Below is a small trained network, with its code and all its weights. Each question gives an input and a target symbol and asks what happens when units are switched off, that is, made to give their printed mean instead of their output.

import numpy as np


def w(rows, s, z=0):
    codes = np.array(rows[::2]) - 128.0
    scale = np.full(codes.shape[1], s)
    scale[-1] = z or s
    return codes * scale


def softmax(a):
    e = np.exp(a - a.max(-1, keepdims=True))
    return e / e.sum(-1, keepdims=True)


def log_softmax(a):
    a = a - a.max(-1, keepdims=True)
    return a - np.log(np.exp(a).sum(-1, keepdims=True))


def net(x, mask):
    ids = ['αγδεζηθλμξπστφψω'.index(c) for c in x.split()]
    T = len(ids)
    res = E[ids] + P[:T]
    u = 0
    for l in range(3):
        r = res
        for j in range(3):
            rows = slice(3 * j, 3 * j + 3)
            q, k, v = (r @ M[l][rows].T for M in (Q, K, V))
            z = softmax(np.where(np.tri(T) > 0, q @ k.T / 3**0.5, -1e9)) @ v
            o = O[l][rows]
            res = res + np.where(mask[u + j], z, o[:, -1]) @ o[:, :-1]
        u += 3
    return log_softmax(res[-1] @ U[:, :-1].T + U[:, -1])


Q, K, V, O = {}, {}, {}, {}
E = w([
[95,130,189,47,38],'α',
[46,180,123,150,72],'γ',
[73,151,165,171,217],'δ',
[156,182,65,65,152],'ε',
[62,40,164,125,78],'ζ',
[115,77,226,133,132],'η',
[78,90,66,68,131],'θ',
[87,27,131,169,196],'λ',
[131,68,36,192,146],'μ',
[108,205,192,89,146],'ξ',
[183,127,135,128,244],'π',
[106,174,36,147,181],'σ',
[154,123,71,103,58],'τ',
[126,149,117,231,106],'φ',
[255,34,157,140,75],'ψ',
[169,231,117,178,130],'ω',
],0.016)
P = w([
[107,92,136,93,132],'0',
[134,90,105,97,121],'1',
[131,78,80,93,111],'2',
[158,97,93,118,118],'3',
[150,101,69,106,123],'4',
[172,107,53,106,123],'5',
[178,106,55,94,128],'6',
[175,88,56,97,115],'7',
[198,96,43,98,130],'8',
[197,78,23,82,127],'9',
[198,82,11,71,133],'10',
[217,61,2,48,139],'11',
],0.0021)
Q[0] = w([
[86,129,145,159,108],'L0H0',
[98,89,139,134,104],'L0H0',
[114,88,112,109,110],'L0H0',
[123,138,206,173,143],'L0H1',
[121,137,195,157,147],'L0H1',
[145,128,78,55,151],'L0H1',
[62,91,195,119,131],'L0H2',
[142,166,251,153,102],'L0H2',
[113,162,182,75,150],'L0H2',
],0.017)
K[0] = w([
[97,124,80,84,154],'L0H0',
[73,159,135,121,156],'L0H0',
[109,170,156,125,133],'L0H0',
[75,181,94,173,115],'L0H1',
[72,171,101,151,125],'L0H1',
[153,104,162,56,170],'L0H1',
[9,68,140,98,116],'L0H2',
[32,165,172,137,170],'L0H2',
[43,162,77,80,151],'L0H2',
],0.015)
V[0] = w([
[221,161,228,162,113],'L0H0',
[242,116,118,106,111],'L0H0',
[66,167,31,237,80],'L0H0',
[52,177,134,77,205],'L0H1',
[215,73,123,163,65],'L0H1',
[128,111,147,139,191],'L0H1',
[3,186,32,73,163],'L0H2',
[100,81,168,177,84],'L0H2',
[18,59,180,68,153],'L0H2',
],0.0053)
O[0] = w([
[150,55,46,2,172,40],'L0H0',
[178,192,62,58,200,129],'L0H0',
[123,125,77,238,53,109],'L0H0',
[198,115,99,44,173,54],'L0H1',
[53,150,165,202,94,219],'L0H1',
[128,109,180,96,163,117],'L0H1',
[134,81,194,17,191,2],'L0H2',
[89,72,126,192,92,121],'L0H2',
[37,68,224,117,177,54],'L0H2',
],0.0049,0.0021)
Q[1] = w([
[120,64,48,172,235],'L1H0',
[180,148,86,66,46],'L1H0',
[167,97,170,58,50],'L1H0',
[115,34,182,189,60],'L1H1',
[108,106,81,89,87],'L1H1',
[48,51,65,78,51],'L1H1',
[121,241,131,57,2],'L1H2',
[99,38,93,22,138],'L1H2',
[165,201,104,149,197],'L1H2',
],0.0063)
K[1] = w([
[236,125,144,223,112],'L1H0',
[90,202,59,135,141],'L1H0',
[42,116,51,108,113],'L1H0',
[213,87,149,113,113],'L1H1',
[137,152,191,149,97],'L1H1',
[187,175,214,170,88],'L1H1',
[254,88,63,44,67],'L1H2',
[129,115,203,55,191],'L1H2',
[153,170,65,161,171],'L1H2',
],0.0076)
V[1] = w([
[108,76,47,119,112],'L1H0',
[117,41,91,185,94],'L1H0',
[211,67,135,79,89],'L1H0',
[218,3,117,149,83],'L1H1',
[141,254,242,163,135],'L1H1',
[129,74,56,93,120],'L1H1',
[170,59,103,84,110],'L1H2',
[91,27,57,68,101],'L1H2',
[165,138,229,219,119],'L1H2',
],0.0057)
O[1] = w([
[114,46,108,92,93,230],'L1H0',
[132,49,85,63,164,156],'L1H0',
[164,38,185,199,160,151],'L1H0',
[120,120,26,42,97,186],'L1H1',
[112,253,231,171,101,18],'L1H1',
[147,54,63,113,127,198],'L1H1',
[131,121,71,111,65,167],'L1H2',
[115,49,8,86,99,219],'L1H2',
[205,196,224,112,185,9],'L1H2',
],0.0054,0.0016)
Q[2] = w([
[141,228,80,53,111],'L2H0',
[107,131,108,250,81],'L2H0',
[37,83,165,144,36],'L2H0',
[167,180,149,204,97],'L2H1',
[106,155,161,131,50],'L2H1',
[97,107,38,178,77],'L2H1',
[99,105,64,253,103],'L2H2',
[142,200,30,78,162],'L2H2',
[127,194,110,101,2],'L2H2',
],0.01)
K[2] = w([
[131,211,63,66,88],'L2H0',
[224,96,132,184,99],'L2H0',
[117,67,200,127,3],'L2H0',
[95,172,82,62,178],'L2H1',
[15,137,144,45,76],'L2H1',
[35,150,124,180,165],'L2H1',
[32,171,67,143,182],'L2H2',
[255,214,1,161,123],'L2H2',
[92,189,93,147,7],'L2H2',
],0.009)
V[2] = w([
[146,174,146,163,107],'L2H0',
[100,196,177,149,176],'L2H0',
[200,92,164,98,69],'L2H0',
[123,124,128,154,209],'L2H1',
[157,72,178,181,105],'L2H1',
[181,102,104,151,148],'L2H1',
[120,181,138,22,99],'L2H2',
[2,141,133,143,132],'L2H2',
[56,183,65,139,191],'L2H2',
],0.0076)
O[2] = w([
[81,85,124,89,123,87],'L2H0',
[106,64,70,147,110,1],'L2H0',
[155,136,230,81,80,176],'L2H0',
[163,118,103,165,197,117],'L2H1',
[99,91,200,222,110,118],'L2H1',
[122,60,100,153,129,133],'L2H1',
[174,136,51,64,77,121],'L2H2',
[2,112,77,83,143,150],'L2H2',
[77,186,57,103,225,182],'L2H2',
],0.007,0.0063)
U = w([
[91,46,161,148,83,128],'α',
[124,117,177,42,55,1],'γ',
[117,19,74,37,140,244],'δ',
[139,220,220,36,190,208],'ε',
[139,184,135,173,30,86],'ζ',
[120,164,38,138,191,8],'η',
[187,241,162,201,137,121],'θ',
[168,114,233,152,134,183],'λ',
[17,168,116,126,76,47],'μ',
[145,21,47,215,121,127],'ξ',
[200,79,79,153,7,158],'π',
[117,136,118,255,92,226],'σ',
[205,103,142,128,215,85],'τ',
[205,171,88,50,154,88],'φ',
[92,172,164,144,238,99],'ψ',
[109,35,142,167,188,120],'ω',
],0.0083,0.0058)

Each question gives the input, a string of symbols that net reads in full, and the target symbol t.
The units are the heads (3 rows each of Q, K, V and O). Each row of codes is followed by its name. A weight is (code - 128) times the scale printed after its matrix; where a second scale follows, it is the last column's (O and U).
mask holds one flag per head, layer by layer. A switched-off head (its flag False) gives its mean, the last column of its rows in O, instead of its output. The means were averaged over made-up inputs and are rounded, as every weight is.
A unit's drop is (log p(t) with every unit on - log p(t) with that unit switched off) / (log p(t) with every unit on - log p(t) with every unit switched off).
The circuit of an input: a set's keep is (log p(t) with only the set's units on - log p(t) with every unit switched off) / (log p(t) with every unit on - log p(t) with every unit switched off). Starting from all 9 units, units are removed one at a time, each time the one whose removal leaves the highest keep (on an exact tie, the one counted first), for as long as the keep stays at least 0.8.
units of the circuit, in order: the units of the circuit, biggest drop first
most important unit: the unit with the biggest drop
heads that matter: for each layer, one digit per head in row order, 1 if its drop is at least 0.15 and else 0, layers parted by /
input ξ θ π, target τ: units of the circuit, in order => (L2H2, L0H1, L1H1, L2H1)
input θ θ λ, target ω: units of the circuit, in order => (L0H2, L2H2, L2H1)
input ψ θ ε σ φ, target θ: heads that matter => 101 / 101 / 100
input ξ ψ γ φ θ ε θ θ, target μ: units of the circuit, in order => (L0H1, L2H2)
input ψ θ η ζ η ξ θ θ θ ψ, target δ: heads that matter => 111 / 110 / 001
input τ ξ ζ δ λ θ τ ψ θ λ, target ξ: units of the circuit, in order => (L0H2, L1H0)
input θ θ ε ξ θ ψ ε λ, target ξ: most important unit => L1H0
input θ ξ ξ θ θ ξ θ ξ ε, target φ: heads that matter => 011 / 000 / 001
input θ θ σ α θ ξ θ θ θ ζ θ ξ, target δ: units of the circuit, in order => (L1H1, L1H2)
input σ θ ε ε, target φ: heads that matter => 011 / 000 / 011
input η ζ θ ζ ψ θ τ, target ζ: heads that matter => 011 / 000 / 100
input ε ε σ ψ α ξ μ ε θ, target μ: heads that matter => 011 / 000 / 001
input ψ μ η, target α: units of the circuit, in order => (L0H2, L2H2)
input ξ π ξ φ ξ σ, target η: most important unit => L2H0
input θ α θ τ ε ξ ξ θ θ σ, target η: units of the circuit, in order => (L2H2, L2H0)
input ψ μ θ γ, target ε: units of the circuit, in order => (L2H0, L0H2)
input ξ θ θ θ ζ, target α: heads that matter => 001 / 100 / 011
input ξ γ θ η, target λ: units of the circuit, in order => (L2H2, L0H2, L1H2)
input θ μ ζ, target α: units of the circuit, in order => (L0H0, L2H2, L0H2)
input ξ τ ξ τ α, target γ: units of the circuit, in order => (L2H2, L2H1, L0H2)
input ψ ξ θ λ π ψ θ ψ α ζ θ δ, target ω: most important unit => L0H2
input θ γ θ ξ θ η θ ε θ ξ θ ξ, target δ: units of the circuit, in order => (L1H1, L1H2, L2H2)
input λ λ θ π λ τ ψ ω θ θ α δ, target ω: units of the circuit, in order => (L2H1, L0H2, L1H0)
input ξ λ φ θ ψ η, target α: heads that matter => 001 / 000 / 011
input θ ω θ μ γ ψ σ ε φ, target θ: heads that matter => 101 / 001 / 100
